Each row has a name. Each question is about the rows just above it. Places in a row count from 0.

[ 50   7  27 -10 -33 -35 -18   4 -41  -7 -11 -44  54  49]  Q582
[-80 -14 -22  23  51  19  55  26 -36  23  54  28 -42 -43]  Q167
[ 13  -3  19  14 -36  -9 -16  47  33  22 -84  29 -37 -34]  Q864
[ -5  15 -17 -51  12  23 -25 -37  -2  24 -35 -25  41 -19]  Q326
[-45 -21  56 -11  12 -11  -8  29  37 -10  70 -18 -36  -9]  Q217
[  3  24  25   2 -32  34  46 -49 -54  49 -23 -46 -31  53]  Q733
[ 54  21 -17  56  23  18  14 -11 -30  13 -21   9  52  -6]  Q42
key -> tag
[-29] -> Q209
[-36] -> Q721
[-30] -> Q992
[-35] -> Q551
[23] -> Q353
[-37] -> Q350
Look up the entry of Q167 at place 8 in the table: -> Q721
Whose row is [-45 -21  56 -11  12 -11  -8  29  37 -10  70 -18 -36  -9]? -> Q217
Whose row is [ 13  -3  19  14 -36  -9 -16  47  33  22 -84  29 -37 -34]? -> Q864
Whose row is [ 50   7  27 -10 -33 -35 -18   4 -41  -7 -11 -44  54  49]? -> Q582
Where do [  3  24  25   2 -32  34  46 -49 -54  49 -23 -46 -31  53] appear? -> Q733

[-55  63   0 -25  47 -35 -48 -57 -27 -17] = Q122
[ 52 -82   0  -6 -14 -20  -4  59 -16 -20] = Q813
[ 26  -4 -54   5 -41   6  47  80  38  54] = Q640
[ 52 -82   0  -6 -14 -16  -4  59 -16 -20] = Q926
[-32  58 -44   1  49   2 -34   3   6   5] = Q40
Table of tags by key:
[48] -> Q587
[5] -> Q203
[-41] -> Q880
[-14] -> Q438
[-15] -> Q499
[49] -> Q503
[-40] -> Q899
Look up the entry of Q640 at place 4 in the table: -> Q880
[ 26  -4 -54   5 -41   6  47  80  38  54] is in which row? -> Q640
Whose row is [ 52 -82   0  -6 -14 -20  -4  59 -16 -20]? -> Q813
Whose row is [-32  58 -44   1  49   2 -34   3   6   5]? -> Q40
Whose row is [ 52 -82   0  -6 -14 -16  -4  59 -16 -20]? -> Q926

[ 20 -65  -2 -14  19 -11  -9] -> Q432
[-12 -21  40  44 -17  45  28] -> Q613
[ 14 -35 -24 -48  12 -46 -35] -> Q528
[ 15 -19 -36 -51  19 -53 -34] -> Q884
[-19  44  24  44 -19  44  30] -> Q63
[ 12   8 -17 -10 -11  12   9] -> Q116
[ 12   8 -17 -10  19  -9   6] -> Q371
[ 24 -46  35  57  28  60  53] -> Q532
[ 12 -29   9  18  16  20  24] -> Q856
[ -6 -19  45  64  -9  67  46] -> Q863
Table of tags by key:
[-19] -> Q881
[44] -> Q521
[45] -> Q201
[24] -> Q314
Join Q63 by its entry at place 5: -> Q521
Whose row is [-12 -21  40  44 -17  45  28]? -> Q613
Whose row is [ 12 -29   9  18  16  20  24]? -> Q856
Whose row is [ 20 -65  -2 -14  19 -11  -9]? -> Q432

[ 38 -10  10  64  -3  17  26] -> Q417
[ 73  15  10 -15   7 -32  38] -> Q612
[ 41  10   0 -21  34  14  31] -> Q883
[26  9 16 61  2  8 43] -> Q972
[-38 -10 -54 -22  33 -23 -11] -> Q904
[ 72  22  14  -9  -1 -32  44] -> Q333
[-38   1 -54   0  21 -20 -14] -> Q811
Table of tags by key:
[-20] -> Q369
[34] -> Q589
[21] -> Q664
Join Q811 by its entry at place 4: -> Q664
The row with [ 73  15  10 -15   7 -32  38] is -> Q612
Whose row is [ 38 -10  10  64  -3  17  26]? -> Q417
Which row holds [ 72  22  14  -9  -1 -32  44]? -> Q333

